Below are the code and all the weights of a small trained network. Each question names an input and a class and asks about switching units off, where a switched-off unit gives its printed mean instead of its output.

import numpy as np


def w(rows, s, z=0):
    codes = np.array(rows[::2]) - 128.0
    scale = np.full(codes.shape[1], s)
    scale[-1] = z or s
    return codes * scale


def norm(h):
    return h / np.sqrt((h * h).mean(-1, keepdims=True) + 1e-5)


def f(y):
    return y / 2 * (1 + np.tanh(0.7978845608 * (y + 0.044715 * y**3)))


def log_softmax(a):
    a = a - a.max(-1, keepdims=True)
    return a - np.log(np.exp(a).sum(-1, keepdims=True))


def net(x, mask):
    res = np.array(x, float).reshape(1, 8) / 4 @ E
    u = 0
    for l in range(3):
        y = f(norm(res) @ A[l][:, :-1].T + A[l][:, -1])
        res = res + np.where(mask[u : u + 16], y, B[l][:, -1]) @ B[l][:, :-1]
        u += 16
    return log_softmax(norm(res)[-1] @ U[:, :-1].T + U[:, -1])


A, B = {}, {}
E = w([
[115,156,160,115,156,136,172,129,57,54,159,149],'x0',
[83,150,66,243,116,229,178,54,136,127,100,126],'x1',
[156,73,131,97,72,132,146,98,133,64,68,107],'x2',
[128,130,126,130,126,126,126,128,126,130,126,129],'x3',
[157,145,154,187,87,144,106,185,100,97,158,18],'x4',
[166,35,115,179,175,72,171,107,46,189,123,113],'x5',
[63,125,32,148,154,61,175,252,146,74,74,126],'x6',
[116,101,59,48,133,224,101,174,49,172,124,104],'x7',
],0.0037)
A[0] = w([
[183,53,112,192,142,91,142,142,57,161,150,126,114],'0.n1',
[145,125,82,96,73,189,126,185,65,148,182,51,122],'0.n2',
[159,164,167,215,85,72,137,136,132,101,165,50,110],'0.n3',
[184,40,100,87,61,135,130,87,140,42,62,105,103],'0.n4',
[94,191,142,72,68,193,116,167,196,81,154,161,115],'0.n5',
[114,63,180,56,126,84,87,189,125,135,159,134,3],'0.n6',
[72,201,85,164,206,110,86,150,132,216,253,130,126],'0.n7',
[76,138,49,126,137,195,123,81,103,129,125,97,70],'0.n8',
[165,57,107,164,129,86,176,119,62,164,141,161,91],'0.n9',
[170,54,109,99,75,146,148,103,130,39,83,126,76],'0.n10',
[137,179,176,106,188,151,217,126,27,19,179,159,93],'0.n11',
[167,149,201,103,128,144,108,34,118,161,154,101,146],'0.n12',
[69,120,100,148,167,71,135,189,129,94,71,100,116],'0.n13',
[162,84,80,150,135,130,68,135,240,209,104,91,98],'0.n14',
[135,133,109,56,189,115,156,81,125,153,67,216,87],'0.n15',
[137,85,105,139,105,120,77,133,233,215,107,71,99],'0.n16',
],0.0045,0.0053)
B[0] = w([
[69,202,147,92,140,149,77,127,206,145,111,43,191],'0.n1',
[133,69,165,188,148,115,67,140,187,85,119,169,207],'0.n2',
[142,54,142,149,146,154,47,157,158,95,102,158,207],'0.n3',
[114,205,221,140,127,143,177,203,105,204,90,164,188],'0.n4',
[79,146,135,119,223,84,106,76,143,196,80,10,235],'0.n5',
[228,193,84,127,152,84,142,101,104,87,126,209,118],'0.n6',
[156,146,242,106,81,155,205,165,102,127,15,142,209],'0.n7',
[195,146,126,174,157,94,110,117,155,93,129,175,134],'0.n8',
[55,241,128,70,174,141,85,73,195,141,82,50,165],'0.n9',
[123,205,189,144,146,125,155,171,92,210,108,143,148],'0.n10',
[39,161,112,177,17,27,46,115,69,183,111,135,206],'0.n11',
[90,115,74,123,76,118,210,206,185,144,184,91,252],'0.n12',
[136,127,149,106,46,156,182,118,150,190,238,100,197],'0.n13',
[50,190,149,123,81,64,142,101,10,65,151,168,157],'0.n14',
[42,38,189,159,113,142,92,175,175,122,161,130,166],'0.n15',
[56,176,153,137,84,81,120,112,3,49,146,150,156],'0.n16',
],0.0047,0.0029)
A[1] = w([
[132,126,58,86,114,198,79,184,55,171,97,124,115],'1.n1',
[106,132,78,66,139,233,87,182,71,133,130,115,119],'1.n2',
[255,135,113,55,190,37,87,141,131,150,186,157,43],'1.n3',
[80,140,131,100,110,144,157,128,160,123,171,105,81],'1.n4',
[135,205,103,60,93,166,101,125,189,28,115,142,2],'1.n5',
[110,123,179,62,123,72,107,176,137,156,147,96,129],'1.n6',
[59,114,129,90,169,114,175,73,164,140,127,210,132],'1.n7',
[165,21,119,158,199,61,187,86,41,181,112,66,131],'1.n8',
[51,198,107,124,67,120,91,124,70,109,135,167,127],'1.n9',
[190,116,160,101,104,164,123,47,119,131,193,121,63],'1.n10',
[173,142,170,103,117,149,111,61,122,140,155,125,70],'1.n11',
[98,124,42,108,133,88,202,193,143,82,132,102,67],'1.n12',
[98,161,94,123,55,83,99,109,41,130,156,143,45],'1.n13',
[114,186,165,179,104,51,157,115,214,91,152,133,72],'1.n14',
[153,110,182,100,85,164,95,46,83,134,185,131,64],'1.n15',
[144,104,81,85,88,142,103,127,81,150,94,104,38],'1.n16',
],0.0048,0.0035)
B[1] = w([
[180,108,204,171,147,20,159,65,157,95,125,151,163],'1.n1',
[201,97,192,178,180,17,138,74,191,128,131,127,172],'1.n2',
[203,167,41,50,85,186,105,146,65,59,92,160,144],'1.n3',
[130,110,99,136,166,130,124,137,123,169,133,89,145],'1.n4',
[80,187,163,109,177,76,129,83,138,120,125,93,115],'1.n5',
[172,159,42,178,99,236,149,66,100,99,103,128,254],'1.n6',
[126,110,143,162,80,185,28,202,102,105,150,87,198],'1.n7',
[70,253,190,43,143,126,75,108,234,53,148,109,141],'1.n8',
[167,84,117,121,132,57,128,81,50,174,137,84,188],'1.n9',
[97,134,113,131,104,66,187,182,177,156,185,122,124],'1.n10',
[98,141,95,127,131,68,172,178,154,128,145,132,123],'1.n11',
[149,130,147,106,83,100,152,117,173,226,229,97,147],'1.n12',
[116,111,85,138,119,93,143,71,84,126,115,129,130],'1.n13',
[212,38,141,93,204,85,126,93,100,153,104,119,222],'1.n14',
[122,131,115,162,98,35,189,153,163,177,177,89,139],'1.n15',
[90,141,160,170,145,55,179,82,138,76,120,167,108],'1.n16',
],0.0049,0.0038)
A[2] = w([
[206,45,168,162,217,66,143,76,188,93,134,190,33],'2.n1',
[128,128,79,102,96,108,247,158,214,176,253,116,48],'2.n2',
[80,110,30,127,170,68,219,223,152,93,118,132,30],'2.n3',
[57,83,116,82,121,126,127,100,160,153,123,232,97],'2.n4',
[122,141,33,224,158,226,209,45,118,97,115,166,4],'2.n5',
[76,201,108,81,208,137,126,68,181,95,115,72,46],'2.n6',
[63,118,71,136,147,46,169,196,142,52,46,120,121],'2.n7',
[70,120,132,57,110,103,114,125,158,122,100,210,103],'2.n8',
[76,105,114,78,209,157,145,109,114,180,165,210,39],'2.n9',
[142,225,151,145,207,103,109,199,51,166,200,157,104],'2.n10',
[106,123,101,206,145,165,158,69,140,165,107,94,151],'2.n11',
[179,75,139,145,79,114,82,124,109,142,111,64,216],'2.n12',
[96,200,137,64,174,157,104,54,163,109,119,71,79],'2.n13',
[161,180,212,124,134,156,236,185,118,193,46,150,45],'2.n14',
[143,93,100,148,130,219,76,145,174,109,120,161,186],'2.n15',
[67,72,163,135,154,136,117,134,161,166,139,86,86],'2.n16',
],0.005,0.0033)
B[2] = w([
[196,85,95,163,211,143,139,90,159,139,106,173,157],'2.n1',
[133,97,69,154,114,151,200,178,132,196,183,137,176],'2.n2',
[168,138,174,127,80,144,126,73,166,168,196,106,121],'2.n3',
[112,124,167,217,111,141,112,159,120,53,147,40,131],'2.n4',
[214,170,98,2,54,120,100,124,104,34,151,131,129],'2.n5',
[114,155,115,92,174,107,95,177,128,170,89,86,152],'2.n6',
[141,142,189,135,100,164,131,42,155,176,186,116,134],'2.n7',
[147,167,141,195,96,156,138,116,133,73,154,54,127],'2.n8',
[154,120,177,201,94,129,113,115,191,76,119,83,116],'2.n9',
[119,120,153,128,64,137,154,42,199,87,92,126,125],'2.n10',
[182,133,111,6,112,82,108,153,106,91,129,153,191],'2.n11',
[51,120,83,121,169,164,156,109,139,136,145,189,254],'2.n12',
[125,151,84,143,173,90,155,162,157,182,108,87,168],'2.n13',
[90,150,173,109,127,186,176,134,140,120,87,232,152],'2.n14',
[113,92,95,131,151,119,117,185,72,135,144,135,162],'2.n15',
[171,138,102,98,140,135,109,195,90,131,124,139,166],'2.n16',
],0.0059,0.0053)
U = w([
[150,124,96,121,60,138,223,147,203,239,254,102,132],'0',
[87,227,125,83,215,91,68,121,189,176,66,18,109],'1',
[231,179,55,30,71,151,95,131,90,10,126,164,120],'2',
[211,31,154,199,230,92,119,48,184,115,115,189,113],'3',
[36,137,148,172,50,35,109,15,39,131,142,122,102],'4',
[76,62,165,236,110,222,35,234,136,55,163,86,98],'5',
[98,194,245,121,88,203,204,133,146,145,51,206,89],'6',
[111,100,54,105,170,143,137,162,73,173,109,172,254],'7',
],0.0087,0.0069)

Each question gives the input, the list of numbers given to net, and the class t.
The units are the neurons (one row each of A and B). Each row of codes is followed by its name. A weight is (code - 128) times the scale printed after its matrix; where a second scale follows, it is the last column's (A, B and U).
mask holds one flag per neuron, layer by layer. A switched-off neuron (its flag False) gives its mean, the last column of its row in B, instead of its output. The means were averaged over made-up inputs and are rounded, as every weight is.
A unit's drop is (log p(t) with every unit on - log p(t) with that unit switched off) / (log p(t) with every unit on - log p(t) with every unit switched off).
The circuit of an input: a set's keep is (log p(t) with only the set's units on - log p(t) with every unit switched off) / (log p(t) with every unit on - log p(t) with every unit switched off). Starting from the 12 units with the biggest drops (on a tie, the unit counted first), units are removed one at a time, each time the one whose removal leaves the highest keep (on an exact tie, the one counted first), for as long as the keep stays at least 0.8.
units of the circuit, in order: the units of the circuit, biggest drop first
most important unit: the unit with the biggest drop
top k neurons: the k neurons with the biggest drops, biggest first
k most important neurons of layer l: the k neurons of layer l with the biggest drops, biggest first
input [-6,4,-2,1,-5,-1,-1,-4], class 4: units of the circuit, in order => (0.n14, 0.n16)
input [-3,-1,2,1,-6,6,4,7], class 3: units of the circuit, in order => (1.n2, 1.n1, 2.n1)
input [-7,3,0,2,3,-6,-5,2], class 4: units of the circuit, in order => (0.n16, 0.n14)
input [5,-1,-4,-7,2,1,-6,7], class 3: units of the circuit, in order => (1.n2, 1.n1)
input [-7,8,7,-1,1,-8,0,-6], class 1: 2 most important neurons of layer 1 => (1.n6, 1.n5)
input [-1,-7,-5,2,7,2,-5,2], class 2: most important unit => 1.n3
input [-8,-1,-8,7,-8,6,-6,0], class 4: units of the circuit, in order => (0.n14, 0.n16, 2.n2)
input [-3,0,-3,2,-6,-6,0,2], class 1: top 2 neurons => (0.n5, 0.n2)
input [-8,5,7,6,-2,5,7,0], class 4: top 3 neurons => (0.n14, 0.n16, 0.n12)
input [-6,2,-7,-7,-5,-5,4,-8], class 3: units of the circuit, in order => (1.n14, 2.n1)
input [2,-2,5,7,-6,-1,-7,7], class 0: units of the circuit, in order => (1.n15, 1.n10)
input [-6,-1,8,3,7,1,-1,2], class 6: units of the circuit, in order => (0.n4, 2.n14)
input [2,1,6,4,-6,2,4,-2], class 5: units of the circuit, in order => (0.n15, 2.n4)
input [1,-8,-2,-2,-1,-4,3,0], class 2: units of the circuit, in order => (1.n3, 0.n6)
input [-7,2,4,2,3,2,-4,-3], class 4: units of the circuit, in order => (0.n16)
input [2,1,-4,1,-8,5,7,2], class 5: units of the circuit, in order => (0.n15, 2.n4, 2.n9)
input [-7,-4,0,-4,-3,-8,-6,3], class 1: top 2 neurons => (0.n5, 0.n13)
input [5,-7,-1,4,-8,-1,7,-8], class 3: top 3 neurons => (0.n12, 1.n14, 2.n1)
input [3,2,8,-2,-3,-5,6,7], class 6: top 3 neurons => (0.n4, 0.n10, 2.n14)
input [-8,0,-7,-4,-5,-2,6,-5], class 4: top 2 neurons => (0.n14, 0.n16)
input [-2,4,5,-7,5,-3,3,-8], class 3: most important unit => 1.n14
input [-8,-8,5,4,-7,1,-2,-5], class 2: top 3 neurons => (1.n3, 0.n11, 0.n6)
input [-7,-3,3,-1,3,8,-8,-1], class 0: top 2 neurons => (0.n5, 1.n15)
input [-1,-8,2,0,7,8,8,-5], class 0: top 3 neurons => (0.n13, 0.n5, 1.n12)
input [-1,4,-6,2,-6,-7,-1,8], class 3: units of the circuit, in order => (1.n2, 1.n1)
input [3,5,8,4,6,-5,-1,3], class 6: 2 most important neurons of layer 1 => (1.n6, 1.n7)
input [-1,-7,-7,1,4,-3,8,5], class 0: most important unit => 1.n12
input [4,3,-2,1,-4,6,5,0], class 1: top 3 neurons => (0.n12, 0.n9, 1.n8)
input [-3,-5,-1,-3,8,0,-4,-3], class 5: top 2 neurons => (0.n3, 2.n11)
